Below is a small trained network, with its code and all its weights. Each question gives an input and a target symbol and asks what happens when units are switched off, that is, made to give their printed mean instead of their output.

import numpy as np


def w(rows, s, z=0):
    codes = np.array(rows[::2]) - 128.0
    scale = np.full(codes.shape[1], s)
    scale[-1] = z or s
    return codes * scale


def f(y):
    return np.maximum(y, 0)


def softmax(a):
    e = np.exp(a - a.max(-1, keepdims=True))
    return e / e.sum(-1, keepdims=True)


def log_softmax(a):
    a = a - a.max(-1, keepdims=True)
    return a - np.log(np.exp(a).sum(-1, keepdims=True))


def net(x, mask):
    ids = ['αγεζθμξστφψω'.index(c) for c in x.split()]
    T = len(ids)
    res = E[ids] + P[:T]
    u = 0
    for l in range(2):
        q, k, v = (res @ M[l].T for M in (Q, K, V))
        z = softmax(np.where(np.tri(T) > 0, q @ k.T / 2**0.5, -1e9)) @ v
        res = res + np.where(mask[u], z, O[l][:, -1]) @ O[l][:, :-1]
        u += 1
        y = f(res @ A[l][:, :-1].T + A[l][:, -1])
        res = res + np.where(mask[u : u + 12], y, B[l][:, -1]) @ B[l][:, :-1]
        u += 12
    return log_softmax(res[-1] @ U[:, :-1].T + U[:, -1])


Q, K, V, O, A, B = {}, {}, {}, {}, {}, {}
E = w([
[173,161,118],'α',
[235,180,123],'γ',
[253,182,138],'ε',
[213,166,115],'ζ',
[253,182,126],'θ',
[181,161,118],'μ',
[103,127,12],'ξ',
[230,151,88],'σ',
[183,121,100],'τ',
[143,141,30],'φ',
[48,52,112],'ψ',
[166,190,115],'ω',
],0.006)
P = w([
[38,47,153],'0',
[195,39,17],'1',
[86,168,127],'2',
[124,120,226],'3',
[207,20,67],'4',
[90,179,122],'5',
[85,133,49],'6',
[253,52,158],'7',
[88,179,124],'8',
[103,138,136],'9',
[254,44,193],'10',
[90,183,120],'11',
],0.011)
Q[0] = w([
[218,169,103],'L0H0',
[122,5,101],'L0H0',
],0.028)
K[0] = w([
[221,122,223],'L0H0',
[129,2,163],'L0H0',
],0.021)
V[0] = w([
[98,169,105],'L0H0',
[101,103,252],'L0H0',
],0.0043)
O[0] = w([
[174,101,99,3],'L0H0',
[47,71,251,50],'L0H0',
],0.0024,0.00055)
A[0] = w([
[19,83,116,58],'L0N0',
[2,174,147,90],'L0N1',
[104,140,136,73],'L0N2',
[71,90,159,2],'L0N3',
[120,104,135,56],'L0N4',
[95,162,174,155],'L0N5',
[81,145,211,67],'L0N6',
[163,58,183,8],'L0N7',
[62,111,154,83],'L0N8',
[102,72,48,79],'L0N9',
[187,140,100,75],'L0N10',
[116,127,132,105],'L0N11',
],0.0095,0.0069)
B[0] = w([
[135,110,63,200],'L0N0',
[157,218,152,213],'L0N1',
[203,152,116,128],'L0N2',
[97,100,30,134],'L0N3',
[81,94,164,128],'L0N4',
[65,89,136,246],'L0N5',
[213,126,95,144],'L0N6',
[115,70,5,175],'L0N7',
[100,90,102,163],'L0N8',
[194,141,151,253],'L0N9',
[126,93,130,206],'L0N10',
[143,121,103,128],'L0N11',
],0.02,0.0016)
Q[1] = w([
[227,86,78],'L1H0',
[124,3,222],'L1H0',
],0.019)
K[1] = w([
[178,15,219],'L1H0',
[69,6,63],'L1H0',
],0.018)
V[1] = w([
[145,163,6],'L1H0',
[111,52,98],'L1H0',
],0.014)
O[1] = w([
[201,207,36,254],'L1H0',
[75,94,1,211],'L1H0',
],0.0098,0.006)
A[1] = w([
[103,91,176,41],'L1N0',
[67,67,187,142],'L1N1',
[118,86,193,71],'L1N2',
[122,133,178,148],'L1N3',
[121,138,142,95],'L1N4',
[153,176,177,78],'L1N5',
[91,116,191,117],'L1N6',
[51,161,194,111],'L1N7',
[9,202,136,52],'L1N8',
[117,90,169,142],'L1N9',
[76,129,143,210],'L1N10',
[134,109,90,2],'L1N11',
],0.014,0.0084)
B[1] = w([
[101,24,99,141],'L1N0',
[139,207,167,190],'L1N1',
[221,93,95,144],'L1N2',
[158,144,166,153],'L1N3',
[103,119,131,129],'L1N4',
[62,128,182,182],'L1N5',
[184,130,161,152],'L1N6',
[184,112,108,163],'L1N7',
[254,211,142,166],'L1N8',
[141,170,112,155],'L1N9',
[58,54,157,221],'L1N10',
[103,125,186,254],'L1N11',
],0.029,0.004)
U = w([
[216,86,10,188],'α',
[127,20,76,253],'γ',
[84,137,129,93],'ε',
[94,140,125,78],'ζ',
[153,119,149,38],'θ',
[175,114,153,39],'μ',
[90,131,114,80],'ξ',
[163,229,73,57],'σ',
[84,133,147,75],'τ',
[77,228,7,105],'φ',
[112,180,173,157],'ψ',
[54,255,134,184],'ω',
],0.0062,0.0046)

Each question gives the input, a string of symbols that net reads in full, and the target symbol t.
The units are the heads (2 rows each of Q, K, V and O) and the neurons (one row each of A and B). Each row of codes is followed by its name. A weight is (code - 128) times the scale printed after its matrix; where a second scale follows, it is the last column's (O, A, B and U).
mask holds one flag per unit, layer by layer, with each layer's heads first. A switched-off unit (its flag False) gives its mean, the last column of its rows in O or B, instead of its output. The means were averaged over made-up inputs and are rounded, as every weight is.
A unit's drop is (log p(t) with every unit on - log p(t) with that unit switched off) / (log p(t) with every unit on - log p(t) with every unit switched off).
The circuit of an input: a set's keep is (log p(t) with only the set's units on - log p(t) with every unit switched off) / (log p(t) with every unit on - log p(t) with every unit switched off). Starting from the 12 units with the biggest drops (on a tie, the unit counted first), units are removed one at a time, each time the one whose removal leaves the highest keep (on an exact tie, the one counted first), for as long as the keep stays at least 0.8.
circuit, biggest first: the units of the circuit, biggest drop first
unit that matters most: the unit with the biggest drop
k most important neurons: the k neurons with the biggest drops, biggest first
top k neurons in layer l: the k neurons of layer l with the biggest drops, biggest first
input ζ ψ τ τ, target ω: unit that matters most => L1N1
input ζ μ ψ ψ, target ω: 2 most important neurons => (L1N1, L0N1)
input ε α μ ξ, target μ: 4 most important neurons => (L0N9, L0N7, L0N0, L0N5)
input ψ θ ξ γ, target φ: top 2 neurons in layer 0 => (L0N0, L0N3)
input α σ ω, target ψ: circuit, biggest first => (L1H0, L0N1, L0N7, L1N3)
input γ ω ε σ ψ σ θ ε ε ε ε, target γ: circuit, biggest first => (L1N11, L0N7, L1H0, L0N1)
input τ τ α ξ, target γ: 3 most important neurons => (L0N0, L1N10, L0N8)
input ζ ψ σ ζ ψ γ τ μ ω, target ψ: 4 most important neurons => (L1N5, L0N1, L0N7, L0N0)
input τ φ θ ζ, target γ: top 2 neurons in layer 0 => (L0N0, L0N9)
input τ ψ θ ω, target γ: top 2 neurons in layer 0 => (L0N0, L0N6)
input τ ω φ ε ξ ψ γ, target μ: top 3 neurons in layer 0 => (L0N7, L0N0, L0N10)
input ε ξ τ γ, target μ: top 2 neurons in layer 0 => (L0N9, L0N5)
input ε ε ψ ψ, target μ: 2 most important neurons => (L1N1, L0N1)
input ψ ε α ψ γ σ ψ ψ θ ε θ, target γ: unit that matters most => L0N7
input ψ ψ τ μ, target φ: 2 most important neurons => (L0N0, L0N3)
input ξ ξ θ μ, target α: circuit, biggest first => (L1H0, L0N1)
input ε ε σ μ, target μ: 2 most important neurons => (L1N1, L0N9)
input ξ ε τ ζ, target α: circuit, biggest first => (L1H0, L1N11, L0N1)
input θ θ ψ ε, target μ: 2 most important neurons => (L0N1, L0N9)
input τ ψ ψ τ, target γ: 4 most important neurons => (L0N0, L0N9, L0N8, L1N10)
input γ τ ω ε σ ε σ, target μ: top 3 neurons in layer 1 => (L1N1, L1N2, L1N6)
input ε σ φ ζ, target μ: most important neuron => (L0N9)
input τ σ ψ τ σ ψ θ, target γ: 3 most important neurons => (L0N9, L0N5, L0N10)
